Below are the code and all the weights of a small trained network. Each question names an input and a target symbol and asks about switching units off, where a switched-off unit gives its printed mean instead of its output.

import numpy as np


def w(rows, s, z=0):
    codes = np.array(rows[::2]) - 128.0
    scale = np.full(codes.shape[1], s)
    scale[-1] = z or s
    return codes * scale


def norm(h):
    return h / np.sqrt((h * h).mean(-1, keepdims=True) + 1e-5)


def f(y):
    return np.maximum(y, 0)


def softmax(a):
    e = np.exp(a - a.max(-1, keepdims=True))
    return e / e.sum(-1, keepdims=True)


def log_softmax(a):
    a = a - a.max(-1, keepdims=True)
    return a - np.log(np.exp(a).sum(-1, keepdims=True))


def net(x, mask):
    ids = ['ΓΔΠΦαβεζηλμξσω'.index(c) for c in x.split()]
    T = len(ids)
    res = E[ids] + P[:T]
    r = norm(res)
    for j in range(3):
        rows = slice(2 * j, 2 * j + 2)
        q, k, v = (r @ M[0][rows].T for M in (Q, K, V))
        z = softmax(np.where(np.tri(T) > 0, q @ k.T / 2**0.5, -1e9)) @ v
        o = O[0][rows]
        res = res + np.where(mask[j], z, o[:, -1]) @ o[:, :-1]
    y = f(norm(res) @ A[0][:, :-1].T + A[0][:, -1])
    res = res + np.where(mask[3:19], y, B[0][:, -1]) @ B[0][:, :-1]
    return log_softmax(norm(res)[-1] @ U[:, :-1].T + U[:, -1])


Q, K, V, O, A, B = {}, {}, {}, {}, {}, {}
E = w([
[157,142,124],'Γ',
[121,110,156],'Δ',
[49,146,96],'Π',
[107,40,66],'Φ',
[76,149,105],'α',
[200,106,113],'β',
[40,134,92],'ε',
[157,141,123],'ζ',
[129,110,157],'η',
[89,135,105],'λ',
[129,254,239],'μ',
[108,128,162],'ξ',
[167,86,99],'σ',
[157,142,124],'ω',
],0.019)
P = w([
[127,226,3],'0',
[121,96,163],'1',
[118,97,164],'2',
[107,101,162],'3',
[109,100,165],'4',
[106,99,162],'5',
[102,104,160],'6',
[109,102,161],'7',
[105,106,161],'8',
[102,100,160],'9',
[105,96,159],'10',
[107,103,159],'11',
[109,104,158],'12',
],0.0053)
Q[0] = w([
[1,152,131],'h1',
[120,177,26],'h1',
[136,55,184],'h2',
[25,77,80],'h2',
[108,115,232],'h3',
[191,177,126],'h3',
],0.021)
K[0] = w([
[90,196,145],'h1',
[103,70,237],'h1',
[140,97,203],'h2',
[135,2,45],'h2',
[141,173,23],'h3',
[152,178,186],'h3',
],0.02)
V[0] = w([
[23,6,22],'h1',
[54,201,254],'h1',
[88,90,81],'h2',
[13,192,130],'h2',
[25,195,164],'h3',
[136,191,28],'h3',
],0.0073)
O[0] = w([
[88,66,2,243],'h1',
[122,245,108,89],'h1',
[160,56,119,137],'h2',
[122,98,191,100],'h2',
[108,229,156,202],'h3',
[109,109,213,255],'h3',
],0.0083,0.003)
A[0] = w([
[113,209,167,104],'n1',
[178,82,148,207],'n2',
[62,93,25,180],'n3',
[110,109,153,81],'n4',
[88,113,184,83],'n5',
[75,174,126,105],'n6',
[72,66,103,88],'n7',
[117,255,106,77],'n8',
[230,22,164,66],'n9',
[246,195,95,254],'n10',
[84,239,193,79],'n11',
[81,209,184,82],'n12',
[154,75,142,77],'n13',
[114,63,166,79],'n14',
[247,32,181,80],'n15',
[92,70,197,21],'n16',
],0.0093,0.0067)
B[0] = w([
[171,137,118,167],'n1',
[132,226,158,201],'n2',
[184,103,161,255],'n3',
[119,115,106,134],'n4',
[127,98,97,157],'n5',
[155,107,134,166],'n6',
[163,132,176,176],'n7',
[172,144,138,165],'n8',
[101,180,79,177],'n9',
[5,144,117,188],'n10',
[177,130,108,187],'n11',
[156,117,64,176],'n12',
[123,140,94,143],'n13',
[145,132,93,155],'n14',
[75,195,71,183],'n15',
[107,128,56,149],'n16',
],0.011,0.0073)
U = w([
[58,149,163,114],'Γ',
[254,129,118,4],'Δ',
[179,76,84,204],'Π',
[123,99,131,127],'Φ',
[138,113,10,83],'α',
[45,164,44,119],'β',
[173,64,209,183],'ε',
[61,149,156,103],'ζ',
[175,181,228,184],'η',
[29,71,166,192],'λ',
[158,135,132,80],'μ',
[176,194,98,142],'ξ',
[69,88,121,139],'σ',
[72,142,158,110],'ω',
],0.016,0.0042)

Each question gives the input, a string of symbols that net reads in full, and the target symbol t.
The units are the heads (2 rows each of Q, K, V and O) and the neurons (one row each of A and B). Each row of codes is followed by its name. A weight is (code - 128) times the scale printed after its matrix; where a second scale follows, it is the last column's (O, A, B and U).
mask holds one flag per unit, heads first, then neurons. A switched-off unit (its flag False) gives its mean, the last column of its rows in O or B, instead of its output. The means were averaged over made-up inputs and are rounded, as every weight is.
A unit's drop is (log p(t) with every unit on - log p(t) with that unit switched off) / (log p(t) with every unit on - log p(t) with every unit switched off).
The circuit of an input: a set's keep is (log p(t) with only the set's units on - log p(t) with every unit switched off) / (log p(t) with every unit on - log p(t) with every unit switched off). Starting from the 12 units with the biggest drops (on a tie, the unit counted first), units are removed one at a time, each time the one whose removal leaves the highest keep (on an exact tie, the one counted first), for as long as the keep stays at least 0.8.
circuit, biggest first: the units of the circuit, biggest drop first
unit that matters most: the unit with the biggest drop
top k neurons: the k neurons with the biggest drops, biggest first
heads that matter: for each layer, one digit per head in row order, 1 if its drop is at least 0.15 and else 0, layers parted by /
input Γ ξ ε η λ α, target ξ: heads that matter : 101
input β μ η λ η ω η β λ α α Δ, target β: top 2 neurons : n15, n9
input η σ η ε ε α η η ω α α ε, target α: top 4 neurons : n3, n2, n10, n15
input η λ η ξ η ω σ Δ λ β ζ, target β: top 2 neurons : n15, n9
input ξ ξ α α, target ξ: circuit, biggest first : h1, n11
input η η η Δ Φ η α ζ ζ, target Π: circuit, biggest first : h1, n3
input Φ α ζ, target Π: circuit, biggest first : h1
input Π η η η ξ ξ, target Π: circuit, biggest first : h1, n10, n15
input ξ η η Φ ζ η, target ξ: circuit, biggest first : h1, n12, n11
input Γ σ η ε, target α: heads that matter : 110
input ε σ λ β ε Π Φ α ε η λ α, target Π: circuit, biggest first : n3, n15, h2
input ζ η λ, target ε: circuit, biggest first : h2, n10
input ξ ζ Δ ε ζ Δ σ ε η ξ, target ξ: circuit, biggest first : h1, n12
input ω σ η ε λ Δ λ λ η ζ α λ, target α: circuit, biggest first : n3, n2
input η Φ Φ η η Γ ε, target Π: top 2 neurons : n3, n10
input η Γ λ ε σ ζ, target α: circuit, biggest first : h1, n15
input α η λ ω ε α ξ, target α: circuit, biggest first : h1, n2, n10
input σ λ λ, target α: circuit, biggest first : h1, n3
input ζ η μ λ β Π α α ω λ ζ α Γ, target β: top 2 neurons : n15, n3
input σ λ η β η λ λ η ζ, target β: unit that matters most : n10
input η σ η Γ, target α: top neuron : n10
input Δ ξ η ε λ σ η η, target Δ: top 3 neurons : n12, n10, n15
input λ ξ β α ξ μ Δ, target λ: heads that matter : 001
input Π ξ Δ σ β η α η, target Π: top 2 neurons : n10, n15
